Here are made-up elements, facts about them, and rows of numbers that follow some of those facts. Name the element behind each unnamed row.

Some facts about the elements:
kistan dustogrik <- z111,z121,z186,z21,z252,z279,z284,z31,z321,z340,z410,z414,z42,z479,z496,z503,z521,z522,z531,z538,z552,z577,z595,z604,z628,z639,z73,z743,z794,z801,z837,z850,z889,z902,z973
kistan genibrin <- z148,z154,z168,z169,z192,z205,z207,z258,z315,z388,z48,z483,z508,z51,z514,z52,z523,z54,z591,z608,z642,z643,z669,z671,z695,z75,z776,z782,z786,z814,z876,z911,z915,z935,z968,z970,z980,z985,z990,z997
robi 461 <- z111,z148,z340,z48,z51,z642,z643,z671,z801,z889
robi 104 <- z121,z154,z168,z169,z205,z21,z258,z31,z577,z669,z695,z73,z776,z794,z876
robi 8 <- z186,z42,z503,z514
robi 782 <- z192,z207,z279,z284,z315,z414,z479,z483,z508,z521,z523,z531,z538,z54,z595,z604,z608,z743,z786,z814,z850,z902,z911,z935,z968,z970,z985,z990,z997
robi 287 <- z252,z496,z522,z552,z591,z980
robi 544 <- z321,z410,z52,z628,z639,z75,z782,z973
robi 41 <- z388,z837,z915
[z111,z121,z148,z192,z207,z258,z31,z414,z496,z514,z531,z54,z669,z695,z73,z793,z814,z876,z980,z985] plikave 404
[z132,z168,z186,z205,z21,z279,z284,z315,z321,z340,z388,z410,z42,z479,z483,z508,z51,z52,z552,z577,z604,z608,z671,z743,z776,z782,z794,z801,z837,z889,z902,z911,z935,z973,z990,z997] plikave 689
[z154,z169,z252,z521,z522,z523,z538,z591,z639,z643,z786,z850,z863,z968] plikave 955
[z48,z503,z571,z595,z628,z642,z75,z915,z970] plikave 728
{z111,z970} gefir z577
{z168} gefir z148
{z168,z837} gefir z388
{z186} gefir z479
{z186} gefir z51
{z205,z522} gefir z121
{z252} gefir z538
{z252} gefir z902
{z258} gefir z154
{z258,z628,z743} gefir z315
{z258,z52} gefir z743
{z279} gefir z801
{z31,z479} gefir z935
{z315,z628} gefir z52
{z315} gefir z258
{z321} gefir z522
{z321} gefir z252
{z42} gefir z911
{z483} gefir z980
{z496} gefir z850
{z521} gefir z21
{z521} gefir z973
{z521} gefir z207
{z522,z902} gefir z284
{z522,z538,z902} gefir z54
{z552} gefir z695
{z552} gefir z503
{z577,z970} gefir z531
{z628} gefir z968
{z642,z985} gefir z523
{z669} gefir z876
{z671} gefir z340
{z695} gefir z552
{z75} gefir z192
{z786,z814,z915} gefir z990
{z786,z915,z990} gefir z604
{z786,z814} gefir z915
{z837,z911} gefir z168
{z850} gefir z782
{z876} gefir z669
{z968} gefir z169
{z970} gefir z111
{z980} gefir z776
{z985} gefir z483

Known rows:
z571: -62 70 -209 103 -139 -40 36 -95 -265 97 66 -68 24 19 -2 -25 -2 -40 205
 -59 71 -45 -145 42 81 20 -30 67 23 -108 157 174 11 76 37 -39 70 -87
 -312 151 -391 212
z591: 87 65 -153 98 -72 114 1 -56 -80 -28 8 57 -34 31 59 -83 57 -167 -58 61 95
 72 -53 178 37 -12 36 -15 230 66 212 -194 -26 9 58 200 -60 42 -246 -33
 -294 -19
z169: 61 112 -197 51 -186 153 -32 -33 -108 6 -18 1 13 23 72 -150 86 -193 97 91
 149 76 -65 151 97 -11 83 0 97 67 217 -60 -16 7 39 153 -64 47 -335 -24
 -93 -174
z968: 42 66 -188 75 -85 113 -85 -26 -109 35 19 52 -52 41 46 -132 25 -159 -33
 178 174 55 -90 196 45 -17 47 -137 115 50 180 -70 -19 24 67 188 -46 41
 -231 -23 -219 -91
z786: -7 118 -92 107 -39 112 -38 -67 -137 19 -34 72 -66 49 62 -57 81 -134 -43
 222 181 37 -224 185 34 23 49 -85 206 5 147 -18 -35 34 -150 157 -43 49
 -156 -23 -207 -115
z503: -107 -58 -112 145 -116 -53 57 51 -261 123 -24 -1 -32 20 -16 -57 -67 -88
 283 -100 134 -34 -84 -54 83 25 -25 -2 100 -62 97 438 4 52 73 -149 2 -30
 -96 129 -258 114
z794: 57 17 146 -203 -113 -33 -37 19 24 102 -19 13 18 71 54 -46 27 -11 164 -81
 51 -42 59 -121 73 -26 3 179 46 -31 123 277 74 4 78 47 -52 -8 1 106 247
 -135
z508: 185 -38 42 -106 -63 45 -52 -35 20 80 22 -3 -16 45 84 23 7 33 26 132 89
 -20 48 35 29 -87 8 -74 61 -101 171 120 15 26 97 180 70 -38 107 10 133
 -43
z801: 143 -54 122 -167 -22 -35 -13 6 56 46 28 68 17 62 52 8 -5 15 55 -155 19
 -34 108 -51 42 -6 -22 164 105 2 156 242 64 9 111 69 -47 -18 26 95 121
 -27
z973: 64 -38 145 -166 -24 -31 -15 14 17 59 53 74 6 36 17 -2 -12 8 73 -104 69
 -23 107 -55 32 -40 -36 72 54 -40 152 355 43 18 124 28 -13 -9 58 90 155
 -103
z911: 199 -38 126 -128 -23 51 -81 -55 45 81 -28 -37 8 41 68 -19 23 50 70 185
 91 -7 114 96 30 -60 -14 -35 52 -96 145 58 40 35 107 115 121 6 164 15
 112 17
z743: 151 -40 80 -193 -9 -109 -107 48 9 177 31 73 -4 92 33 -46 -59 15 45 -30
 103 -49 4 9 30 -52 -7 -37 -16 2 109 407 58 -15 126 48 -60 -30 28 114
 157 -73
z186: 1 6 185 -149 -42 -81 -45 22 6 114 11 60 -50 93 28 -21 -12 -4 23 26 58
 -41 1 -127 23 -65 -30 90 77 -47 97 299 43 46 123 95 -33 -25 131 94 170
 -59
z121: -101 115 -33 27 -43 47 271 178 -93 98 72 -64 51 -19 58 -174 -15 -68 75
 -151 24 29 -63 -98 109 111 -30 29 35 36 26 -230 18 -36 -85 -114 17 -10
 -39 107 63 -173
z284: 23 -16 112 -173 6 -10 49 57 17 157 73 60 -19 12 67 -27 -65 32 65 -64 98
 -43 168 -62 25 -7 -39 -26 73 -119 107 290 96 -18 98 132 -30 16 61 120
 77 -117
z863: -140 204 -109 30 -48 31 -31 -111 -98 2 84 42 6 17 7 -100 57 -121 -82 55
 105 36 -105 152 52 32 -7 95 52 5 229 -111 23 46 -8 198 -83 24 -441 73
 -343 -36
z970: 39 -66 -201 191 -168 38 -5 -45 -266 106 -6 -68 -69 56 46 -31 1 -76 238
 111 127 -35 -130 22 68 -17 16 -111 142 -93 93 140 -58 94 105 -2 117 -63
 -29 59 -250 160
z793: -93 192 -72 53 16 -26 169 11 -106 46 144 -57 65 4 21 -71 24 28 -128 -21
 -13 28 -208 42 55 41 -53 -7 -71 22 85 -430 -20 19 -126 -22 96 -80 -147
 108 -89 36

Which element is each row?
149 -54 37 -85 -84 64 -32 -25 21 48 33 -6 -10 24 65 54 1 66 53 106 91 -8
 91 21 26 -94 8 -92 34 -106 191 118 5 25 159 184 58 -53 115 -10 142 -83 -> z935
91 63 -168 85 -92 150 -4 -60 -63 -47 14 54 -21 32 71 -104 65 -175 -13 45
 89 63 -15 183 61 20 47 32 225 77 206 -201 -26 22 27 174 -61 37 -276 -24
 -260 -39 -> z643
-45 44 -6 74 9 -11 199 119 -74 9 74 13 11 32 25 -92 -15 -26 -75 -170 -29
 39 -135 -54 73 97 -49 77 83 139 32 -284 -19 13 -93 -136 12 -42 11 93 50
 1 -> z111
32 -42 -152 71 -125 -93 -56 18 -279 176 25 21 -44 112 13 -115 -20 -136
 261 -122 91 -71 -180 10 79 -8 -8 -19 113 18 30 395 -16 60 98 -177 25
 -43 -132 179 -262 147 -> z628
51 2 260 -174 27 -57 -55 8 32 127 -33 35 -11 83 35 -68 -12 -5 65 39 67
 -28 61 -39 28 -50 -47 123 66 -43 99 296 82 30 134 10 10 37 166 113 122
 12 -> z42
-51 58 20 76 46 -39 195 124 -83 36 78 21 0 48 25 -97 -20 -38 -118 -123
 -36 28 -183 -53 40 72 -55 54 95 124 20 -293 -23 -3 -78 -124 17 -43 35
 93 -28 43 -> z496
143 -46 38 -98 -93 61 -50 -40 32 58 33 -5 -33 42 70 37 17 35 12 138 78
 -24 69 -8 23 -87 11 -61 51 -95 183 103 0 39 142 205 60 -56 114 1 153
 -70 -> z483
-139 52 24 64 46 -33 151 144 -86 69 80 6 -14 29 0 -117 -50 -22 -75 -11
 54 32 -156 -48 47 82 -55 -77 -5 72 -4 -206 -22 4 -104 -125 39 -33 95 90
 43 -69 -> z414
211 -41 26 -115 -74 55 -42 -49 16 30 46 7 26 32 89 32 41 35 70 36 61 -8
 94 52 30 -96 7 -36 75 -71 198 135 4 27 125 118 100 -39 82 7 119 -97 -> z782
185 -1 14 -128 -194 105 -12 -37 25 29 -9 -47 35 25 89 4 73 1 142 39 56
 -7 74 -44 89 -82 42 60 48 -66 209 58 14 18 150 156 41 -57 21 1 251 -134 -> z776
-128 111 39 36 -82 9 173 136 -97 48 50 -48 11 49 21 -147 32 -76 28 -85
 12 36 -179 -157 98 69 -21 89 6 109 11 -264 -40 12 -105 -135 15 -49 22
 98 204 -126 -> z31
137 -83 -248 184 -198 67 65 -64 -236 38 4 -56 -33 47 62 -7 25 -99 242
 -48 35 -28 -72 37 93 -21 24 24 220 -40 135 22 -58 90 88 -6 100 -85 -120
 52 -289 223 -> z642
81 -57 -221 164 -171 50 7 -49 -271 77 11 -47 -29 39 55 -25 25 -108 275
 14 105 -35 -112 62 82 -45 16 -67 169 -74 117 153 -68 79 100 -63 152 -56
 -92 59 -289 139 -> z75
-176 94 -49 21 -16 47 35 40 -85 96 67 107 -75 31 29 -182 -16 -187 -11 25
 186 32 7 58 37 72 -12 -24 178 4 106 65 49 15 25 159 -132 100 -225 88
 -300 -122 -> z538
-145 85 -17 32 -16 41 -28 5 -102 7 42 123 -48 51 -6 -142 21 -205 22 -45
 142 46 -59 80 45 45 -4 64 157 75 150 91 -2 37 40 50 -121 82 -229 67
 -217 -129 -> z639
136 -33 164 -166 -24 -69 -12 -2 47 68 24 81 -12 77 45 15 -9 8 8 -129 3
 -39 69 -51 21 -37 -24 150 133 -4 132 227 59 3 123 85 -39 -23 56 102 73
 32 -> z552
276 -59 9 -97 -114 73 -3 -61 45 4 27 4 21 29 99 56 43 45 55 -7 5 -12 104
 39 45 -73 23 40 116 -36 213 17 10 17 144 167 40 -57 37 0 116 -14 -> z51
158 -93 -256 181 -121 108 54 -85 -234 46 -8 -1 -12 17 77 61 42 -32 279
 -56 108 -60 -150 130 85 77 33 -64 216 -64 124 209 -55 69 -146 -88 137
 -65 -105 70 -268 129 -> z915
289 -53 -65 -140 -72 5 -117 1 -19 147 21 4 5 56 94 -23 -15 45 32 124 95
 -37 -2 97 33 -104 35 -150 -9 -36 168 168 20 -5 148 145 56 -53 18 30 116
 -54 -> z315
82 96 37 -180 -35 -47 -36 -108 9 71 88 -9 56 29 45 32 34 80 -28 4 25 -42
 0 20 30 -43 -31 126 -31 -94 208 98 74 25 62 193 23 -56 -141 115 23 17 -> z132
30 -8 150 -135 34 -20 -6 19 -9 99 -13 93 2 2 26 69 -26 85 59 -45 121 -40
 -4 -3 19 34 -19 41 50 -82 142 502 72 -18 -96 -2 -29 -4 128 95 156 -142 -> z604

Now the same elements, written a new way:
Known rows:
z48: -155 -46 107 -6 -381 -245 62 -70 -24 46 58 -308 526 234 -27 168 12 84
 264
z205: 161 -66 -131 159 -23 -220 90 20 -259 -114 369 -247 84 250 117 623 -203
 71 212
z776: 171 -94 -30 134 -37 -182 41 84 -261 -165 337 -336 95 261 68 638 -236 6
 203
z168: 31 -1 -52 205 98 -285 -48 28 -241 -86 322 -313 110 215 131 652 -245 -49
 264
z837: 132 -183 -298 -158 200 -169 -160 26 -17 143 209 -60 54 -533 -149 116
 -105 -170 -25
z968: -155 68 265 -233 -589 -276 -335 -265 202 154 -12 -2 690 174 -148 192 -11
 225 305
z284: 264 -291 -417 -224 23 -138 -17 119 -32 84 248 -62 87 -434 -197 76 -35
 -88 -74
z508: 326 -120 -14 152 127 -36 92 -20 -125 97 100 -90 359 90 -227 298 -223 16
 142
z604: 261 -403 -169 -83 62 -117 41 44 112 1 221 -74 28 -597 -94 77 -33 -92 9
z990: 337 -292 162 398 102 -46 202 -123 181 -33 142 103 293 -134 -29 313 -125
 184 317
z915: -16 -187 301 271 -302 -254 66 -358 346 -58 86 -18 457 -105 -50 50 -40
 375 396
z669: -58 75 24 411 106 -560 151 -146 -304 280 436 -293 -191 375 173 442 -170
 -2 -48
z794: 89 -283 -324 -192 -45 -247 -91 184 -147 -155 456 -422 -211 -308 102 456
 -89 -146 -5
z642: -207 0 69 31 -322 -277 38 -86 10 127 94 -268 523 231 14 194 53 141 307
z571: -46 -272 80 -346 -172 -499 -175 -3 -120 126 -21 -308 600 -197 354 -28
 -219 364 -20
z639: -363 -53 63 -702 -642 -262 -292 -21 331 46 67 -97 277 -365 3 9 -28 30 62
z340: 85 -322 -287 -193 24 -126 66 255 -56 80 227 -262 38 -382 -16 212 66 -227
 8
z552: 61 -160 -322 -178 171 -202 -67 115 -18 102 268 -96 -6 -498 -9 181 -85
 -208 9

Name these rows:
110 112 -78 89 152 210 167 -91 -109 273 1 -176 220 53 38 489 -248 249
 153 -> z52
-124 -223 -135 -364 -294 -333 -217 -83 111 89 164 -252 261 -438 -181
 -144 64 -7 47 -> z595
379 -73 -45 304 -6 -358 391 -154 -214 415 217 -15 117 270 -174 40 -119
 148 -195 -> z54
-100 -73 414 -32 -579 -284 -231 -318 417 -9 34 79 618 -13 -6 181 40 325
 457 -> z786
205 -288 -128 -10 32 -409 167 -43 -108 442 283 -198 -228 -335 -180 -139
 41 -81 -379 -> z414
179 -167 -415 -218 176 118 -125 -111 -57 395 131 -201 -13 -571 -105 259
 125 108 28 -> z743
-253 -143 -123 -428 -348 -270 -71 -17 145 82 124 -287 175 -407 -78 -143
 0 -42 11 -> z503
259 -48 108 377 93 -352 244 -205 -188 487 175 -96 70 207 -166 106 -104
 79 -157 -> z985
71 31 -21 321 -40 -201 200 -276 -387 462 291 -536 -272 272 157 588 7 337
 -90 -> z258
164 -36 107 372 106 -366 286 -143 -242 435 192 -129 24 227 -53 161 -191
 59 -151 -> z980
280 -171 217 517 69 -344 333 -280 -64 373 215 29 45 81 -74 117 -91 190
 -63 -> z814

